[  2  -1  -5 -31  17  -7 -15 -25 -47 -19 -37   7  -4   2]
What is the entry just left of -7?
Answer: 17
What is the second smallest entry?
Answer: -37
The entry just left of -47 is -25
The third entry from the right -> 7
The entry just left of -5: -1
The entry just right of -7: -15

W = 42,-12,4,13,-11,-16,-26,41,22,-13,7,-19,-30,1,-5,-1
The entry just right of 4 -> 13
The entry just right of -16? -26
The minimum? -30

arr =
[[ 47 -32  -7  41 -10 -25  13  35  13   4   7  23  -1   6   6  10]
 [-37   9  12 -21 -12   1 -34 -29  45  12 -11  21 -30 -28   1  10]
 [  2 -34  46 -17  22   2 -28  41  44   7  46 -46  27 -17  -8  37]
 [ 45  45  17 -21 -14 -44 -34  42  -4  31   6  31  29  10 -39 -16]
 [ 26  -5  42  35  18 -19  30 -33 -44  -9 -34  28   5 -38 -44 -15]
 [-21 -12  26  30 -32 -28 -27  12 -29  -2  40  38  35 -16  -3 -19]
 [  6   5   7 -18   9   2  38 -12  -9 -14  28 -23   4  36 -10 -45]]
The entry in the bottom-left corner?
Answer: 6
The third entry in reading order?
Answer: -7
The entry directly below 29: 5
The fifth entry in reading order?
Answer: -10
The entry directly below 47?
Answer: -37
The last entry, reading row by row -> -45
The entry in the top-left corner -> 47
The first entry in the row that holds the smallest entry -> 2
The 3rd entry on the diagonal from the top-right corner -> -17
The last entry in the row that holds the smallest entry -> 37
The 2nd entry on the diagonal from the top-right corner?
Answer: 1
The 2nd entry in reading order is -32
The fourth-last entry, reading row by row?
Answer: 4
The entry directly below the smallest entry -> 31
The entry just right of -33?
Answer: -44
The third-last entry, reading row by row?
Answer: 36
The 4th entry, reading row by row?
Answer: 41
The fifth-last entry, reading row by row is -23
The entry in the top-right corner is 10

m =
[[ 25   9  -1  -3  28 -40 -42  19  44  -6  28  28  25]
 [-25  38 -46  30  29  -8  42  -1  39 -25 -15  35 -11]
 [  5 -44 -47 -36 -46 -20   2  13   1  20 -27  18  21]
 [ 35 -45 -17  13  29 -48   6  -3 -40  24 -20 -40 -46]
 [-19  19 -43  -2  19  31 -15 -23 -44  29  11   3  -9]
 [ 25 -27  -6  32 -37 -17 -15  -2 -47  18 -42  46 -25]
 [ 38 -43  -9 -41   9  33  29  42   2   0 -19  31  -1]
 [-47  39  28  33  44  36   3  43  12 -44 -47 -21 -22]]
Indices start at 1.
The entry at row 2, column 1 -> -25
The entry in row 1 and column 2 is 9
The entry at row 3, column 1 is 5
The entry directly below the largest entry?
A: 31
The entry just left of the smallest entry: 29
The entry just left of the largest entry is -42
The entry in the top-right corner?
A: 25
The bottom-left entry is -47
The entry in row 1 and column 3: -1
The entry directly above the largest entry is 3
The maximum: 46
The entry directly above -36 -> 30
The entry just left of 32 is -6
The entry in row 1 and column 1?
A: 25
The entry directly below -41?
A: 33
The entry just right of the smallest entry -> 6
The entry just left of -21?
A: -47
The entry at row 3, column 3?
A: -47
The entry in row 2 and column 2?
A: 38
The bottom entry of the column that holds the largest entry: -21
The top entry of the column that holds the smallest entry?
A: -40
The entry just left of 21?
A: 18
The entry in the bottom-right corner?
A: -22
The entry in row 2 and column 3?
A: -46

[[494 591 749 461 688 529 850 399 760 839 431 410 592 387]
 [452 551 727 541 677 529 838 374 795 905 408 366 592 325]
 [579 711 727 275 757 494 774 399 653 723 408 585 592 408]
 [438 591 487 515 654 606 850 506 760 723 361 606 592 449]
 [452 790 618 515 586 520 748 456 582 872 101 410 592 698]
 [508 492 727 488 677 554 940 407 849 872 455 345 592 470]
 [536 611 727 381 700 529 850 432 742 789 431 476 592 449]
 [621 671 727 248 745 529 876 448 689 706 502 541 592 511]
 [593 770 727 195 779 494 735 407 600 673 408 650 592 408]
 [550 571 771 355 723 529 876 415 778 772 502 497 592 387]
 [522 611 684 381 700 520 863 415 742 789 455 497 592 428]
 [607 611 923 248 745 442 863 358 742 855 526 366 592 428]
 [579 631 705 381 711 546 876 440 724 806 431 432 592 511]]
Rows and columns are numbered from 1.
The entry in row 2 and column 2 -> 551
Which number is the entry just left of 806?
A: 724
The entry at row 1, column 3 is 749
The entry just right of 488: 677
Which number is the entry in row 1 and column 2?
A: 591
Which number is the entry in row 3 and column 3?
A: 727
The entry directly above the smallest entry: 361
The entry in the top-left corner -> 494
Which number is the bottom entry of the column that holds the largest entry?
A: 876
The entry directly above 790 is 591
The entry just left of the smallest entry -> 872
The largest entry -> 940
Which number is the entry in row 3 and column 1?
A: 579
The entry at row 3, column 2: 711
The entry directly below 355 -> 381
The entry directly below the largest entry: 850
The entry just left of 778 -> 415
The entry in the top-right corner: 387
Which number is the bottom-left entry?
A: 579
Which number is the entry just right of the smallest entry?
A: 410
Which number is the entry in the bottom-right corner?
A: 511
Which number is the bottom entry of the column that holds the smallest entry?
A: 431
Which number is the entry directly below the smallest entry?
A: 455
The entry at row 2, column 1 is 452
The entry at row 2, column 3 -> 727
